Below is a small trained network, with its code and all its weights. Each question gives an input and a target symbol and asks what happens when units are switched off, that is, made to give their printed mean instead of their output.

import numpy as np


def w(rows, s, z=0):
    codes = np.array(rows[::2]) - 128.0
    scale = np.full(codes.shape[1], s)
    scale[-1] = z or s
    return codes * scale


def softmax(a):
    e = np.exp(a - a.max(-1, keepdims=True))
    return e / e.sum(-1, keepdims=True)


def log_softmax(a):
    a = a - a.max(-1, keepdims=True)
    return a - np.log(np.exp(a).sum(-1, keepdims=True))


def net(x, mask):
    ids = ['αβδζηλπσψω'.index(c) for c in x.split()]
    T = len(ids)
    res = E[ids] + P[:T]
    u = 0
    for l in range(3):
        r = res
        for j in range(3):
            rows = slice(3 * j, 3 * j + 3)
            q, k, v = (r @ M[l][rows].T for M in (Q, K, V))
            z = softmax(np.where(np.tri(T) > 0, q @ k.T / 3**0.5, -1e9)) @ v
            o = O[l][rows]
            res = res + np.where(mask[u + j], z, o[:, -1]) @ o[:, :-1]
        u += 3
    return log_softmax(res[-1] @ U[:, :-1].T + U[:, -1])


Q, K, V, O = {}, {}, {}, {}
E = w([
[64,152,192],'α',
[174,34,152],'β',
[61,162,195],'δ',
[182,148,214],'ζ',
[105,61,243],'η',
[148,222,94],'λ',
[233,143,137],'π',
[246,80,113],'σ',
[171,123,255],'ψ',
[198,190,192],'ω',
],0.01)
P = w([
[127,142,36],'0',
[182,168,95],'1',
[207,179,136],'2',
[215,203,172],'3',
[228,221,206],'4',
[253,215,213],'5',
],0.0044)
Q[0] = w([
[155,163,124],'L0H1',
[106,124,91],'L0H1',
[102,99,125],'L0H1',
[172,177,106],'L0H2',
[155,106,134],'L0H2',
[209,9,2],'L0H2',
[85,105,93],'L0H3',
[85,122,210],'L0H3',
[138,124,69],'L0H3',
],0.025)
K[0] = w([
[138,152,164],'L0H1',
[107,100,125],'L0H1',
[115,103,98],'L0H1',
[186,168,148],'L0H2',
[140,155,104],'L0H2',
[214,81,5],'L0H2',
[107,78,97],'L0H3',
[85,108,194],'L0H3',
[141,122,90],'L0H3',
],0.028)
V[0] = w([
[84,115,232],'L0H1',
[108,83,222],'L0H1',
[100,110,204],'L0H1',
[138,24,71],'L0H2',
[193,206,128],'L0H2',
[20,177,215],'L0H2',
[122,93,187],'L0H3',
[104,247,253],'L0H3',
[140,186,3],'L0H3',
],0.0056)
O[0] = w([
[94,59,94,164],'L0H1',
[102,97,92,174],'L0H1',
[102,75,99,157],'L0H1',
[66,102,193,90],'L0H2',
[186,122,134,181],'L0H2',
[143,179,9,111],'L0H2',
[137,123,66,174],'L0H3',
[231,118,84,252],'L0H3',
[99,139,254,26],'L0H3',
],0.0079,0.0034)
Q[1] = w([
[4,158,152],'L1H1',
[136,196,139],'L1H1',
[82,163,142],'L1H1',
[153,149,186],'L1H2',
[101,155,209],'L1H2',
[100,60,149],'L1H2',
[155,121,125],'L1H3',
[117,121,120],'L1H3',
[155,124,131],'L1H3',
],0.015)
K[1] = w([
[7,180,233],'L1H1',
[163,167,188],'L1H1',
[101,163,187],'L1H1',
[148,184,212],'L1H2',
[74,199,245],'L1H2',
[125,52,194],'L1H2',
[145,111,149],'L1H3',
[115,142,135],'L1H3',
[154,91,162],'L1H3',
],0.011)
V[1] = w([
[104,136,138],'L1H1',
[210,94,111],'L1H1',
[203,96,48],'L1H1',
[112,138,157],'L1H2',
[134,122,116],'L1H2',
[169,92,53],'L1H2',
[3,199,135],'L1H3',
[120,175,146],'L1H3',
[119,54,98],'L1H3',
],0.0072)
O[1] = w([
[161,124,116,95],'L1H1',
[17,140,165,235],'L1H1',
[8,160,210,249],'L1H1',
[147,132,83,106],'L1H2',
[121,125,142,137],'L1H2',
[92,112,236,185],'L1H2',
[253,47,20,2],'L1H3',
[140,75,91,106],'L1H3',
[139,192,159,145],'L1H3',
],0.0076,0.006)
Q[2] = w([
[143,165,96],'L2H1',
[134,157,157],'L2H1',
[82,5,109],'L2H1',
[149,186,119],'L2H2',
[107,131,156],'L2H2',
[124,147,145],'L2H2',
[135,152,150],'L2H3',
[213,152,204],'L2H3',
[153,168,183],'L2H3',
],0.021)
K[2] = w([
[128,96,50],'L2H1',
[114,118,194],'L2H1',
[172,221,98],'L2H1',
[150,110,173],'L2H2',
[135,179,162],'L2H2',
[137,154,165],'L2H2',
[93,196,133],'L2H3',
[67,186,80],'L2H3',
[66,249,124],'L2H3',
],0.016)
V[2] = w([
[153,236,99],'L2H1',
[171,107,177],'L2H1',
[99,91,121],'L2H1',
[181,81,177],'L2H2',
[138,249,154],'L2H2',
[93,217,41],'L2H2',
[84,55,146],'L2H3',
[206,75,200],'L2H3',
[95,205,66],'L2H3',
],0.013)
O[2] = w([
[101,219,74,68],'L2H1',
[161,149,132,172],'L2H1',
[124,78,148,138],'L2H1',
[170,110,173,129],'L2H2',
[136,250,73,248],'L2H2',
[95,127,35,78],'L2H2',
[62,112,186,133],'L2H3',
[117,209,144,92],'L2H3',
[173,82,82,151],'L2H3',
],0.013,0.011)
U = w([
[98,120,90,227],'α',
[99,122,161,194],'β',
[109,107,88,253],'δ',
[74,183,136,68],'ζ',
[9,130,137,160],'η',
[183,151,76,91],'λ',
[158,175,168,57],'π',
[155,150,182,128],'σ',
[1,173,156,40],'ψ',
[121,204,135,47],'ω',
],0.0097,0.011)

Each question gives the input, a string of symbols that net reads in full, and the target symbol t.
The units are the heads (3 rows each of Q, K, V and O). Each row of codes is followed by its name. A weight is (code - 128) times the scale printed after its matrix; where a second scale follows, it is the last column's (O and U).
mask holds one flag per head, layer by layer. A switched-off head (its flag False) gives its mean, the last column of its rows in O, instead of its output. The means were averaged over made-up inputs and are rounded, as every weight is.
A unit's drop is (log p(t) with every unit on - log p(t) with that unit switched off) / (log p(t) with every unit on - log p(t) with every unit switched off).
The circuit of an input: a set's keep is (log p(t) with only the set's units on - log p(t) with every unit switched off) / (log p(t) with every unit on - log p(t) with every unit switched off). Starting from all 9 units, units are removed one at a time, each time the one whose removal leaves the highest keep (on an exact tie, the one counted first), for as long as the keep stays at least 0.8.
units of the circuit, in order: the units of the circuit, biggest drop first
most important unit: the unit with the biggest drop
heads that matter: for each layer, one digit per head in row order, 1 if its drop is at least 0.15 and else 0, layers parted by /
drop when u is switched off: that unit's drop, to one decimal
input β σ λ, target σ: units of the circuit, in order -> L0H2; L2H2; L0H3; L1H1
input β η π δ ω π, target ω: most important unit -> L1H1
input λ β σ α, target σ: heads that matter -> 011 / 001 / 010
input η σ β β, target σ: units of the circuit, in order -> L0H2; L2H2
input σ σ σ, target σ: units of the circuit, in order -> L0H2; L2H2
input δ δ α, target α: heads that matter -> 010 / 000 / 010
input σ β π, target σ: heads that matter -> 011 / 001 / 010
input π β λ, target λ: units of the circuit, in order -> L2H3; L0H1
input β β ζ β ω, target ω: units of the circuit, in order -> L2H2; L1H3
input β β ψ σ β, target ψ: units of the circuit, in order -> L2H3; L1H1
input ζ η δ η δ β, target δ: heads that matter -> 010 / 000 / 011
input λ η σ, target σ: units of the circuit, in order -> L1H3; L0H2; L0H3; L2H2
input σ δ ψ β, target η: units of the circuit, in order -> L1H1; L0H3; L0H2; L2H2
input β β δ β λ, target λ: units of the circuit, in order -> L2H3; L0H2
input σ λ β, target λ: heads that matter -> 101 / 110 / 001
input η β ω η β, target ω: most important unit -> L2H2
input σ η β β α ψ, target ψ: heads that matter -> 111 / 111 / 010
input δ ψ σ ψ π ψ, target ψ: units of the circuit, in order -> L1H1; L2H3
input α β ψ η, target ψ: drop when L0H3 is switched off -> 0.6
input β β δ β, target δ: drop when L0H2 is switched off -> 1.6
